Each row has a name. Each piece below is followed by the name of the row it came from, unless a question asks for something else. Each question is about the rows just above it. Places in a row count from 1.

[193 119 142 140 134  46 113 167 153 109 102  96 126 173]  Q466
[156 141 144 205 106 115 130 123 103 115 154 189  82 156]  Q5
[135 137 126 162 134 124 134 140 104 125 131 132 117 137]  Q674
[109 118 117 155 130 118 106 134  94 122 111 178  97 145]  Q101
[188 107 150 150 133  53 121 164 164  94  97 150 150 185]  Q463
asked: [135 137 126 162 134 124 134 140 104 125 131 132 117 137] -> Q674
key -> tag
[107] -> Q778
[141] -> Q846
[117] -> Q144
[119] -> Q800
[118] -> Q409
Join Q101 by its entry at place 2: -> Q409
[96] with +1 step of 1 on every entry: -> [97]
[140] with -1 step of 1 on every entry: -> [139]
The row with [109 118 117 155 130 118 106 134  94 122 111 178  97 145] is -> Q101

[115  53 173 130 147 130 170  53] = Q168
[154  62 154  91 134 173 151 123] = Q434
[115  53 121 130 147 130 170  53] = Q286
[ 53  53 173 130 147 130 170  53] = Q423
Which row holds [ 53  53 173 130 147 130 170  53]? -> Q423
tags:
[173] -> Q719
[172] -> Q775
[174] -> Q454
[121] -> Q40
[170] -> Q112
The tag of Q168, keyed by place 3: -> Q719
Which value appears more than once in Q434? -> [154]
[154  62 154  91 134 173 151 123] is in which row? -> Q434

[134 149 126 148 159] -> Q905
[ 84 106 118 135 127] -> Q225
[139 114 125 131 119] -> Q36
[129 135 135 135 135] -> Q970
[ 61 113 133 134 162] -> Q863
[198 113 123 130 162] -> Q563
[ 84 106 118 135 127] is in which row? -> Q225
Shift each entry of [118 135] by -1 times 1: -> [117 134]
Repeated in Q970: -> [135]
key -> tag
[113] -> Q652
[114] -> Q337
[149] -> Q289
[150] -> Q326
[126] -> Q17
[135] -> Q84
[148] -> Q392
Join Q905 by its entry at place 2: -> Q289
Which row holds [129 135 135 135 135]? -> Q970

[122 130 125 107] -> Q964
[104 129  56 129] -> Q349
[191 132  98 158] -> Q163
[132 191 102 107] -> Q667
[118 126 166 124] -> Q67
[ 64 120  85 132] -> Q339
[145 123 156 120] -> Q430
asked: [191 132  98 158] -> Q163
[191 132] with -1 step of 1 on every entry: -> [190 131]

[106  93 141 110 156 162 139 162 104  96 105 107 156 110] = Q249
[147 175 127 171  92 127 127  87 150 184 177 176  92 172] = Q62
[142 170 131 155 161  86  89 193 153 155 108 109  93 154] = Q488
[127 171  92 127 127  87 150 184 178 161 155 155 106 153] = Q838
[156  93 141 110 156 137 139 162 104  96 105 156 156 110] = Q504
[151 155 110 137 112 115 113 101 150 146 140 139 111 137] = Q497
Which row holds [155 155 161 178 184 150  87 127 127] read backwards? -> Q838
Which value appears more than once in Q497? -> [137]
[127 171  92 127 127  87 150 184 178 161 155 155 106 153] is in which row? -> Q838
Table of tags by key:
[106] -> Q642
[93] -> Q190
[171] -> Q155
Join Q838 by its entry at place 2: -> Q155
The value that Q488 holds more than once: -> [155]
Which row holds [156  93 141 110 156 137 139 162 104  96 105 156 156 110]? -> Q504
Which row holds [177 184 150  87 127 127  92 171 127] read backwards? -> Q62

[129 129 129 129]  Q865
[179  62 177 128]  Q822
[189  52 167 126]  Q398
[191  50 163 126]  Q984
[182  59 175 128]  Q594
[176 175  59 128]  Q348
[189  52 170 127]  Q639
[185  56 173 127]  Q531
tags:
[51] -> Q498
[167] -> Q102
[176] -> Q135
[177] -> Q189
[52] -> Q45
[163] -> Q312
[166] -> Q425
The tag of Q398, keyed by place 3: -> Q102
[128 175  59] is which row, read backwards? -> Q594
Repeated in Q865: -> [129]
[167  52] is which row, read backwards? -> Q398

[154 142 136 142]  Q723
[ 91 125 124  62]  Q373
[121 107 114 103]  Q323
[131 141 128 134]  Q266
[149 118  78 122]  Q829
[159 113 109 122]  Q993
[170 170 170 163]  Q613
[110 125 132 124]  Q526
tags:
[109] -> Q231
[170] -> Q837
[124] -> Q867
[114] -> Q305
[125] -> Q245
[136] -> Q474
The tag of Q373, keyed by place 3: -> Q867
Move every entry of [170 170 170] by -1 step of 1. -> [169 169 169]
Repeated in Q613: -> [170]

[179 133 135 160 133 133] -> Q12
[ 87 130 129 107 173  93] -> Q301
[ 87 130 118 107 173  93] -> Q604
[ 75 113 118 115 193  83] -> Q967
Which value appears more than once in Q12? -> [133]
Table of tags by key:
[135] -> Q641
[172] -> Q383
[118] -> Q615
[119] -> Q961
[107] -> Q646
[173] -> Q217
The tag of Q604, keyed by place 3: -> Q615

